Below are the code and all the weights of a small trained network. Each question names an input and a class and asks about switching units off, where a switched-off unit gives its printed mean instead of its output.

import numpy as np


def w(rows, s, z=0):
    codes = np.array(rows[::2]) - 128.0
    scale = np.full(codes.shape[1], s)
    scale[-1] = z or s
    return codes * scale


def f(y):
    return y / 2 * (1 + np.tanh(0.7978845608 * (y + 0.044715 * y**3)))


def log_softmax(a):
    a = a - a.max(-1, keepdims=True)
    return a - np.log(np.exp(a).sum(-1, keepdims=True))


def net(x, mask):
    res = np.array(x, float).reshape(1, 3) / 4 @ E
    y = f(res @ A[0][:, :-1].T + A[0][:, -1])
    res = res + np.where(mask, y, B[0][:, -1]) @ B[0][:, :-1]
    return log_softmax(res[-1] @ U[:, :-1].T + U[:, -1])


A, B = {}, {}
E = w([
[122,126,59,47,60,81,106,39,93,56,63],'x0',
[225,64,130,78,202,90,50,101,204,59,190],'x1',
[96,203,136,125,201,28,248,142,55,42,120],'x2',
],0.011)
A[0] = w([
[82,196,158,90,168,55,126,131,99,97,116,28],'N1',
[104,78,106,54,133,157,148,46,146,99,10,37],'N2',
[188,109,174,30,196,93,135,81,172,55,147,101],'N3',
[125,164,148,195,239,195,162,138,129,152,184,59],'N4',
[61,104,89,212,118,147,150,66,46,188,76,1],'N5',
[52,116,93,10,45,78,104,51,67,59,108,119],'N6',
[129,158,150,40,175,28,203,152,92,108,132,148],'N7',
[134,254,118,101,131,80,189,159,180,110,195,66],'N8',
[157,94,148,101,22,206,90,53,171,157,108,120],'N9',
[65,173,143,141,32,145,233,120,119,136,50,181],'N10',
],0.0071,0.0065)
B[0] = w([
[101,152,212,189,53,134,58,79,148,153,161,174],'N1',
[72,182,223,222,184,134,58,148,180,100,106,171],'N2',
[240,62,68,130,163,191,88,88,48,61,107,225],'N3',
[58,123,188,107,191,135,183,138,200,131,38,190],'N4',
[164,115,177,254,210,193,74,60,108,120,181,175],'N5',
[108,122,184,118,172,115,88,239,171,127,39,243],'N6',
[81,184,75,104,20,70,110,72,158,197,174,234],'N7',
[75,186,84,233,92,151,54,127,147,196,135,175],'N8',
[84,152,66,169,78,73,150,123,174,173,220,209],'N9',
[169,34,101,90,158,207,183,88,29,117,165,247],'N10',
],0.01,0.013)
U = w([
[119,165,130,135,4,107,93,82,170,171,181,86],'0',
[193,73,142,124,161,168,115,53,83,85,145,73],'1',
[106,158,232,120,173,121,118,205,185,125,49,86],'2',
[154,90,70,29,74,102,181,182,121,132,124,246],'3',
],0.011,0.013)

Each question gives the input, the list of numbers given to net, and the class t.
The units are the neurons (one row each of A and B). Each row of codes is followed by its name. A weight is (code - 128) times the scale printed after its matrix; where a second scale follows, it is the last column's (A, B and U).
mask holds one flag per neuron, in row order. A switched-off neuron (its flag False) gives its mean, the last column of its row in B, instead of its output. The means were averaged over made-up inputs and are rounded, as every weight is.
A unit's drop is (log p(t) with every unit on - log p(t) with that unit switched off) / (log p(t) with every unit on - log p(t) with every unit switched off).
The circuit of an input: a set's keep is (log p(t) with only the set's units on - log p(t) with every unit switched off) / (log p(t) with every unit on - log p(t) with every unit switched off). Starting from all 10 units, units are removed one at a time, each time the one whose removal leaves the highest keep (on an exact tie, the one counted first), for as long as the keep stays at least 0.8.
circuit, biggest first: the units of the circuit, biggest drop first
most important unit: the unit with the biggest drop
top k neurons: the k neurons with the biggest drops, biggest first
drop of u: that unit's drop, to one decimal
input [0,3,-1], class 3: circuit, biggest first	(N5)
input [8,-8,-3], class 1: top 3 neurons	(N10 N5 N4)
input [5,-5,4], class 1: top 4 neurons	(N10 N5 N4 N9)
input [6,-8,6], class 1: top 3 neurons	(N10 N5 N9)
input [0,1,1], class 3: circuit, biggest first	(N5 N2)
input [2,-2,-1], class 3: top 2 neurons	(N3 N5)
input [4,-1,5], class 0: top 3 neurons	(N7 N1 N4)
input [3,3,-3], class 3: top 3 neurons	(N7 N5 N1)
input [6,5,-1], class 2: top 2 neurons	(N6 N10)
input [1,-1,3], class 3: top 3 neurons	(N9 N5 N2)
input [-8,-6,-4], class 2: top 2 neurons	(N4 N3)
input [-3,-1,-2], class 3: top 3 neurons	(N6 N2 N5)
input [5,6,-6], class 0: top 2 neurons	(N9 N10)
input [7,5,-2], class 2: most important unit	N6
input [7,-5,-5], class 2: drop of N2	0.3
input [3,-4,8], class 0: drop of N7	0.3
input [-6,-6,5], class 1: drop of N6	0.9
